Below is a small trained network, with its code and all its weights. Each question gives an input and a target symbol and asks what happens when units are switched off, that is, made to give their printed mean instead of their output.

import numpy as np


def w(rows, s, z=0):
    codes = np.array(rows[::2]) - 128.0
    scale = np.full(codes.shape[1], s)
    scale[-1] = z or s
    return codes * scale


def norm(h):
    return h / np.sqrt((h * h).mean(-1, keepdims=True) + 1e-5)


def f(y):
    return y / 2 * (1 + np.tanh(0.7978845608 * (y + 0.044715 * y**3)))


def softmax(a):
    e = np.exp(a - a.max(-1, keepdims=True))
    return e / e.sum(-1, keepdims=True)


def log_softmax(a):
    a = a - a.max(-1, keepdims=True)
    return a - np.log(np.exp(a).sum(-1, keepdims=True))


def net(x, mask):
    ids = ['αδεηθλξπσφ'.index(c) for c in x.split()]
    T = len(ids)
    res = E[ids] + P[:T]
    r = norm(res)
    for j in range(2):
        rows = slice(3 * j, 3 * j + 3)
        q, k, v = (r @ M[0][rows].T for M in (Q, K, V))
        z = softmax(np.where(np.tri(T) > 0, q @ k.T / 3**0.5, -1e9)) @ v
        o = O[0][rows]
        res = res + np.where(mask[j], z, o[:, -1]) @ o[:, :-1]
    y = f(norm(res) @ A[0][:, :-1].T + A[0][:, -1])
    res = res + np.where(mask[2:6], y, B[0][:, -1]) @ B[0][:, :-1]
    return log_softmax(norm(res)[-1] @ U[:, :-1].T + U[:, -1])


Q, K, V, O, A, B = {}, {}, {}, {}, {}, {}
E = w([
[95,116,175,143],'α',
[72,131,153,122],'δ',
[63,135,141,118],'ε',
[85,83,152,87],'η',
[90,129,121,154],'θ',
[110,82,171,124],'λ',
[77,112,72,109],'ξ',
[145,2,85,70],'π',
[118,121,23,223],'σ',
[197,25,151,204],'φ',
],0.00084)
P = w([
[96,133,139,131],'0',
[116,154,141,128],'1',
[76,3,87,170],'2',
[13,113,197,142],'3',
[145,163,135,123],'4',
[106,107,64,161],'5',
[28,103,184,158],'6',
[171,181,139,108],'7',
[121,114,56,175],'8',
[11,116,204,199],'9',
],0.0012)
Q[0] = w([
[54,145,241,128],'h1',
[223,115,10,137],'h1',
[36,146,229,115],'h1',
[2,57,128,195],'h2',
[203,102,105,172],'h2',
[27,24,115,206],'h2',
],0.0088)
K[0] = w([
[254,229,122,46],'h1',
[27,25,133,203],'h1',
[218,233,129,66],'h1',
[224,202,123,94],'h2',
[173,21,59,218],'h2',
[242,177,105,95],'h2',
],0.0071)
V[0] = w([
[93,110,179,24],'h1',
[92,195,119,114],'h1',
[147,100,3,69],'h1',
[118,126,140,221],'h2',
[179,109,182,128],'h2',
[65,198,197,59],'h2',
],0.0033)
O[0] = w([
[182,224,154,56,205],'h1',
[55,253,78,157,198],'h1',
[100,82,60,59,133],'h1',
[114,124,146,208,118],'h2',
[205,115,209,121,2],'h2',
[39,249,150,78,252],'h2',
],0.0031,0.0013)
A[0] = w([
[4,205,76,95,93],'n1',
[91,41,129,71,202],'n2',
[77,133,104,73,123],'n3',
[114,102,252,131,253],'n4',
],0.0042,0.0022)
B[0] = w([
[154,32,156,114,255],'n1',
[188,254,66,107,164],'n2',
[166,103,134,106,167],'n3',
[248,102,99,147,146],'n4',
],0.0039,0.0043)
U = w([
[146,184,200,197,23],'α',
[73,212,185,129,17],'δ',
[32,215,185,104,55],'ε',
[156,208,217,17,5],'η',
[22,55,231,238,148],'θ',
[222,156,217,166,50],'λ',
[16,46,67,13,255],'ξ',
[234,195,30,35,194],'π',
[72,107,3,248,184],'σ',
[254,72,92,229,116],'φ',
],0.0079,0.0023)

Each question gives the input, a string of symbols that net reads in full, and the target symbol t.
The units are the heads (3 rows each of Q, K, V and O) and the neurons (one row each of A and B). Each row of codes is followed by its name. A weight is (code - 128) times the scale printed after its matrix; where a second scale follows, it is the last column's (O, A, B and U).
mask holds one flag per unit, heads first, then neurons. A switched-off unit (its flag False) gives its mean, the last column of its rows in O or B, instead of its output. The means were averaged over made-up inputs and are rounded, as every weight is.
A unit's drop is (log p(t) with every unit on - log p(t) with that unit switched off) / (log p(t) with every unit on - log p(t) with every unit switched off).
unit that matters most: the unit with the biggest drop
k most important neurons: the k neurons with the biggest drops, biggest first
which heads matter: for each layer, one digit per head in row order, 1 if its drop is at least 0.15 and else 0, layers parted by /
drop of u: that unit's drop, to one decimal
input η π ξ θ σ, target σ: unit that matters most	h2
input ξ η θ ξ η σ θ ξ θ ε, target ξ: which heads matter	10
input ε η ε ξ, target η: which heads matter	10
input ξ ξ ξ ξ π π, target π: which heads matter	00
input η σ ε π ξ θ ξ ξ θ, target ξ: which heads matter	01
input ξ π η δ, target π: which heads matter	10
input θ θ ξ η θ ξ φ π π ξ, target π: which heads matter	11
input θ ξ ξ λ θ ξ δ, target θ: which heads matter	10
input η π ξ φ η ξ η, target η: which heads matter	10
input π π δ, target π: which heads matter	00
input φ α ξ ξ λ, target λ: which heads matter	10
input θ π ε ξ θ ξ π η η ξ, target η: which heads matter	11
input ξ ξ π π ξ ε η π δ η, target π: which heads matter	00
input θ η θ α σ, target σ: which heads matter	01
input σ ε ξ, target σ: which heads matter	11
input δ ξ ξ ξ θ ξ θ θ, target θ: unit that matters most	n2
input ξ θ δ ξ, target θ: 2 most important neurons	n1; n2
input ξ σ θ ε λ θ θ σ λ η, target σ: 3 most important neurons	n1; n2; n3
input π ξ ξ, target π: 2 most important neurons	n2; n1
input ξ φ δ θ δ δ ξ ξ π α, target ξ: most important neuron	n1
input ξ ξ ξ η λ, target λ: 2 most important neurons	n4; n2
input λ ξ ξ ξ σ η λ σ ε η, target σ: 2 most important neurons	n1; n2
input ξ σ θ, target σ: 2 most important neurons	n1; n2
input ξ σ π, target σ: 2 most important neurons	n1; n3
input ξ ξ ξ ξ θ ξ σ, target θ: drop of n1	0.2
input δ ξ π δ σ ξ ξ ξ, target ξ: drop of n4	0.1
input π θ π, target π: drop of n1	0.2
input π δ θ ξ θ σ π, target θ: drop of n1	0.0
